Here is a tiny trained network, its code and every weight. The questions are about switching its units off for an input and a class, where a switched-off unit gives its printed mean instead of its output.

import numpy as np


def w(rows, s, z=0):
    codes = np.array(rows[::2]) - 128.0
    scale = np.full(codes.shape[1], s)
    scale[-1] = z or s
    return codes * scale


def norm(h):
    return h / np.sqrt((h * h).mean(-1, keepdims=True) + 1e-5)


def f(y):
    return np.maximum(y, 0)


def log_softmax(a):
    a = a - a.max(-1, keepdims=True)
    return a - np.log(np.exp(a).sum(-1, keepdims=True))


def net(x, mask):
    res = np.array(x, float).reshape(1, 8) / 4 @ E
    u = 0
    for l in range(2):
        y = f(norm(res) @ A[l][:, :-1].T + A[l][:, -1])
        res = res + np.where(mask[u : u + 12], y, B[l][:, -1]) @ B[l][:, :-1]
        u += 12
    return log_softmax(norm(res)[-1] @ U[:, :-1].T + U[:, -1])


A, B = {}, {}
E = w([
[129,131,128,129],'x0',
[135,113,119,123],'x1',
[147,135,252,25],'x2',
[106,188,39,39],'x3',
[127,131,130,129],'x4',
[123,138,133,130],'x5',
[241,185,125,153],'x6',
[132,124,124,125],'x7',
],0.0039)
A[0] = w([
[133,53,203,211,110],'0.n1',
[2,50,144,89,66],'0.n2',
[24,113,159,96,83],'0.n3',
[208,164,120,109,78],'0.n4',
[100,182,47,32,118],'0.n5',
[211,150,149,140,94],'0.n6',
[146,127,200,17,2],'0.n7',
[156,109,105,138,83],'0.n8',
[184,160,140,126,112],'0.n9',
[120,123,55,156,130],'0.n10',
[192,157,130,119,65],'0.n11',
[108,135,119,109,104],'0.n12',
],0.0099,0.0025)
B[0] = w([
[148,192,211,34,247],'0.n1',
[199,180,62,217,250],'0.n2',
[173,162,65,188,214],'0.n3',
[167,150,97,201,199],'0.n4',
[186,166,218,57,254],'0.n5',
[146,171,54,157,199],'0.n6',
[3,100,147,136,250],'0.n7',
[122,127,135,170,144],'0.n8',
[136,155,85,167,185],'0.n9',
[31,153,166,146,201],'0.n10',
[151,143,90,177,179],'0.n11',
[137,135,121,97,148],'0.n12',
],0.015,0.0053)
A[1] = w([
[162,98,174,127,130],'1.n1',
[150,126,175,162,116],'1.n2',
[85,119,175,81,84],'1.n3',
[111,153,123,122,141],'1.n4',
[133,117,112,104,94],'1.n5',
[100,165,140,138,149],'1.n6',
[120,121,121,112,96],'1.n7',
[75,108,108,165,73],'1.n8',
[147,133,107,124,106],'1.n9',
[60,163,151,155,164],'1.n10',
[255,115,111,100,143],'1.n11',
[131,128,146,95,6],'1.n12',
],0.013,0.0017)
B[1] = w([
[113,188,59,74,144],'1.n1',
[134,152,40,71,174],'1.n2',
[152,135,64,214,180],'1.n3',
[144,80,131,137,188],'1.n4',
[141,122,178,148,128],'1.n5',
[140,49,114,123,240],'1.n6',
[145,104,162,130,128],'1.n7',
[131,74,173,86,166],'1.n8',
[127,128,109,155,150],'1.n9',
[105,19,124,103,254],'1.n10',
[11,19,162,120,207],'1.n11',
[150,141,128,154,145],'1.n12',
],0.012,0.0061)
U = w([
[174,199,45,229,123],'0',
[69,1,126,105,253],'1',
[154,205,210,11,23],'2',
],0.008,0.00078)

Each question gives the input, the list of numbers given to net, and the class t.
The units are the neurons (one row each of A and B). Each row of codes is followed by its name. A weight is (code - 128) times the scale printed after its matrix; where a second scale follows, it is the last column's (A, B and U).
mask holds one flag per neuron, layer by layer. A switched-off neuron (its flag False) gives its mean, the last column of its row in B, instead of its output. The means were averaged over made-up inputs and are rounded, as every weight is.
A unit's drop is (log p(t) with every unit on - log p(t) with that unit switched off) / (log p(t) with every unit on - log p(t) with every unit switched off).
The circuit of an input: a set's keep is (log p(t) with only the set's units on - log p(t) with every unit switched off) / (log p(t) with every unit on - log p(t) with every unit switched off). Starting from the 12 units with the biggest drops (on a tie, the unit counted first), units are removed one at a time, each time the one whose removal leaves the highest keep (on an exact tie, the one counted first), for as long as the keep stays at least 0.8.
circuit, biggest first: the units of the circuit, biggest drop first
most important unit: the unit with the biggest drop
k most important neurons: the k neurons with the biggest drops, biggest first
k most important neurons of layer l: the k neurons of layer l with the biggest drops, biggest first
drop of u: that unit's drop, to one decimal
input [-7,6,1,5,-5,-6,2,4], class 2: circuit, biggest first -> (0.n5)
input [-8,8,-6,8,-1,-2,2,7], class 2: 3 most important neurons -> (0.n5; 0.n7; 1.n11)
input [-8,7,-8,4,-3,-8,6,6], class 1: 2 most important neurons of layer 0 -> (0.n2; 0.n3)
input [2,4,-8,-3,5,-7,5,-6], class 1: 2 most important neurons -> (0.n10; 0.n2)
input [3,-7,3,-8,-3,4,7,7], class 2: 4 most important neurons -> (0.n1; 0.n2; 0.n3; 1.n3)
input [0,2,-6,-6,2,6,-7,6], class 0: 2 most important neurons -> (0.n2; 0.n7)
input [-5,-2,6,-1,8,-7,5,7], class 1: 2 most important neurons -> (0.n7; 0.n2)
input [-6,-4,-8,-5,2,1,6,-8], class 1: 3 most important neurons of layer 0 -> (0.n2; 0.n5; 0.n3)
input [4,-5,7,3,-3,-5,7,-3], class 0: 2 most important neurons of layer 0 -> (0.n4; 0.n6)
input [1,7,-7,2,6,-3,6,-8], class 1: 3 most important neurons -> (0.n2; 0.n10; 0.n3)
input [5,8,-4,-7,-8,-6,-3,-7], class 2: 2 most important neurons -> (0.n1; 0.n7)
input [7,-4,-8,8,-3,5,-3,1], class 1: 2 most important neurons -> (0.n1; 0.n10)
input [2,6,-5,7,-7,-3,2,1], class 2: 2 most important neurons -> (0.n5; 0.n7)
input [7,-3,8,4,1,4,-1,5], class 1: circuit, biggest first -> (0.n7)
input [3,-8,3,8,6,4,-8,0], class 0: 2 most important neurons -> (0.n2; 0.n3)
input [0,8,5,8,-6,-4,-8,-3], class 0: 2 most important neurons of layer 0 -> (0.n3; 0.n2)
input [2,-3,-3,6,6,-4,-7,-5], class 0: 3 most important neurons -> (0.n2; 0.n1; 0.n3)
input [1,2,-6,1,4,-5,5,-4], class 1: 3 most important neurons -> (0.n10; 0.n2; 0.n3)
input [-8,-8,-7,-3,-1,7,5,-4], class 1: 4 most important neurons -> (0.n2; 0.n10; 0.n3; 1.n10)
input [-2,7,-5,-6,-2,6,2,-5], class 2: 3 most important neurons -> (0.n1; 0.n7; 1.n11)
input [-6,1,-1,3,-6,4,1,3], class 2: most important unit -> 0.n5
input [5,0,-4,6,2,-5,1,6], class 2: 2 most important neurons -> (0.n5; 0.n7)
input [-3,-5,-6,4,-4,-6,4,-1], class 1: 2 most important neurons of layer 0 -> (0.n2; 0.n1)
input [-7,-8,2,-5,6,-1,-2,-1], class 2: drop of 0.n1 -> 1.4
input [-4,-3,6,-1,-4,-8,-8,-3], class 0: drop of 0.n3 -> 0.4
input [-4,-1,-1,-4,-5,7,2,-1], class 2: drop of 0.n1 -> 1.0
input [-2,-2,-2,0,6,-5,-4,4], class 0: drop of 1.n2 -> 0.0
input [7,-6,5,-1,1,-7,-6,0], class 0: most important neuron of layer 0 -> (0.n2)
